Below is a small trained network, with its code and all its weights. Each question gives an input and a class and asks what happens when units are switched off, that is, made to give their printed mean instead of their output.

import numpy as np


def w(rows, s, z=0):
    codes = np.array(rows[::2]) - 128.0
    scale = np.full(codes.shape[1], s)
    scale[-1] = z or s
    return codes * scale


def norm(h):
    return h / np.sqrt((h * h).mean(-1, keepdims=True) + 1e-5)


def f(y):
    return np.maximum(y, 0)


def log_softmax(a):
    a = a - a.max(-1, keepdims=True)
    return a - np.log(np.exp(a).sum(-1, keepdims=True))


def net(x, mask):
    res = np.array(x, float).reshape(1, 3) / 4 @ E
    u = 0
    for l in range(4):
        y = f(norm(res) @ A[l][:, :-1].T + A[l][:, -1])
        res = res + np.where(mask[u : u + 4], y, B[l][:, -1]) @ B[l][:, :-1]
        u += 4
    return log_softmax(norm(res)[-1] @ U[:, :-1].T + U[:, -1])


A, B = {}, {}
E = w([
[122,76,136,183,54,169,128],'x0',
[3,136,133,151,49,128,133],'x1',
[131,129,75,155,79,66,133],'x2',
],0.0065)
A[0] = w([
[252,151,190,138,205,205,163,76],'L0N0',
[121,79,207,152,44,191,184,5],'L0N1',
[197,96,141,151,237,182,106,51],'L0N2',
[187,137,2,73,43,35,69,101],'L0N3',
],0.0044,0.0023)
B[0] = w([
[227,76,72,38,210,181,2,253],'L0N0',
[103,49,148,226,122,174,36,204],'L0N1',
[195,36,103,14,136,160,105,220],'L0N2',
[107,178,91,227,110,117,211,239],'L0N3',
],0.0053,0.0032)
A[1] = w([
[168,68,103,70,126,179,131,5],'L1N0',
[142,23,178,220,51,181,47,90],'L1N1',
[65,231,169,65,205,130,193,148],'L1N2',
[185,101,64,156,55,92,252,46],'L1N3',
],0.0045,0.0022)
B[1] = w([
[201,145,107,51,183,172,125,177],'L1N0',
[44,90,225,221,136,166,140,252],'L1N1',
[53,119,109,40,101,87,2,226],'L1N2',
[101,244,53,108,103,135,226,189],'L1N3',
],0.005,0.0038)
A[2] = w([
[25,182,128,38,189,105,39,3],'L2N0',
[202,116,167,70,161,164,110,144],'L2N1',
[117,153,63,104,149,40,186,72],'L2N2',
[170,86,182,123,3,180,125,113],'L2N3',
],0.0049,0.0021)
B[2] = w([
[42,198,205,59,32,65,40,253],'L2N0',
[153,112,43,59,253,182,101,231],'L2N1',
[174,154,190,138,33,161,197,198],'L2N2',
[123,76,182,158,203,165,31,186],'L2N3',
],0.0058,0.0037)
A[3] = w([
[1,151,115,171,64,76,194,254],'L3N0',
[196,148,167,76,173,190,130,80],'L3N1',
[130,168,97,160,114,82,215,58],'L3N2',
[64,198,124,110,144,112,76,106],'L3N3',
],0.0055,0.0015)
B[3] = w([
[254,125,110,97,152,150,100,254],'L3N0',
[147,68,34,101,118,194,130,176],'L3N1',
[219,171,144,181,122,37,197,163],'L3N2',
[137,182,199,107,101,85,202,178],'L3N3',
],0.0056,0.0072)
U = w([
[58,165,226,21,62,89,58,228],'0',
[57,65,148,118,176,71,212,4],'1',
[207,54,102,2,213,197,50,250],'2',
[52,37,240,206,55,204,57,252],'3',
[195,180,101,175,40,58,217,252],'4',
],0.0055,0.0029)

Each question gives the input, the list of numbers given to net, and the class t.
The units are the neurons (one row each of A and B). Each row of codes is followed by its name. A weight is (code - 128) times the scale printed after its matrix; where a second scale follows, it is the last column's (A, B and U).
mask holds one flag per neuron, layer by layer. A switched-off neuron (its flag False) gives its mean, the last column of its row in B, instead of its output. The means were averaged over made-up inputs and are rounded, as every weight is.
A unit's drop is (log p(t) with every unit on - log p(t) with that unit switched off) / (log p(t) with every unit on - log p(t) with every unit switched off).
The circuit of an input: a set's keep is (log p(t) with only the set's units on - log p(t) with every unit switched off) / (log p(t) with every unit on - log p(t) with every unit switched off). Starting from the 12 units with the biggest drops (on a tie, the unit counted first), units are removed one at a time, each time the one whose removal leaves the highest keep (on an exact tie, the one counted first), for as long as the keep stays at least 0.8.
circuit, biggest first: the units of the circuit, biggest drop first
k most important neurons: the k neurons with the biggest drops, biggest first
top k neurons in layer l: the k neurons of layer l with the biggest drops, biggest first
drop when u is switched off: that unit's drop, to one decimal
input [-7,-3,4], class 4: circuit, biggest first	[L0N3; L2N2; L3N0]
input [-7,0,-2], class 0: circuit, biggest first	[L2N0]
input [-8,0,5], class 4: circuit, biggest first	[L0N3; L2N2]
input [4,0,-4], class 3: 3 most important neurons	[L0N1; L1N1; L3N0]
input [8,-8,7], class 4: circuit, biggest first	[L0N3; L1N3; L3N0]
input [3,-1,2], class 3: 3 most important neurons	[L0N1; L1N1; L2N3]
input [-8,1,3], class 0: 2 most important neurons	[L1N2; L2N0]
input [2,8,8], class 4: top 2 neurons in layer 1	[L1N3; L1N2]
input [-5,7,7], class 4: drop when L3N0 is switched off	0.1
input [1,3,6], class 4: drop when L2N2 is switched off	0.0
input [-6,4,7], class 4: drop when L0N3 is switched off	0.2
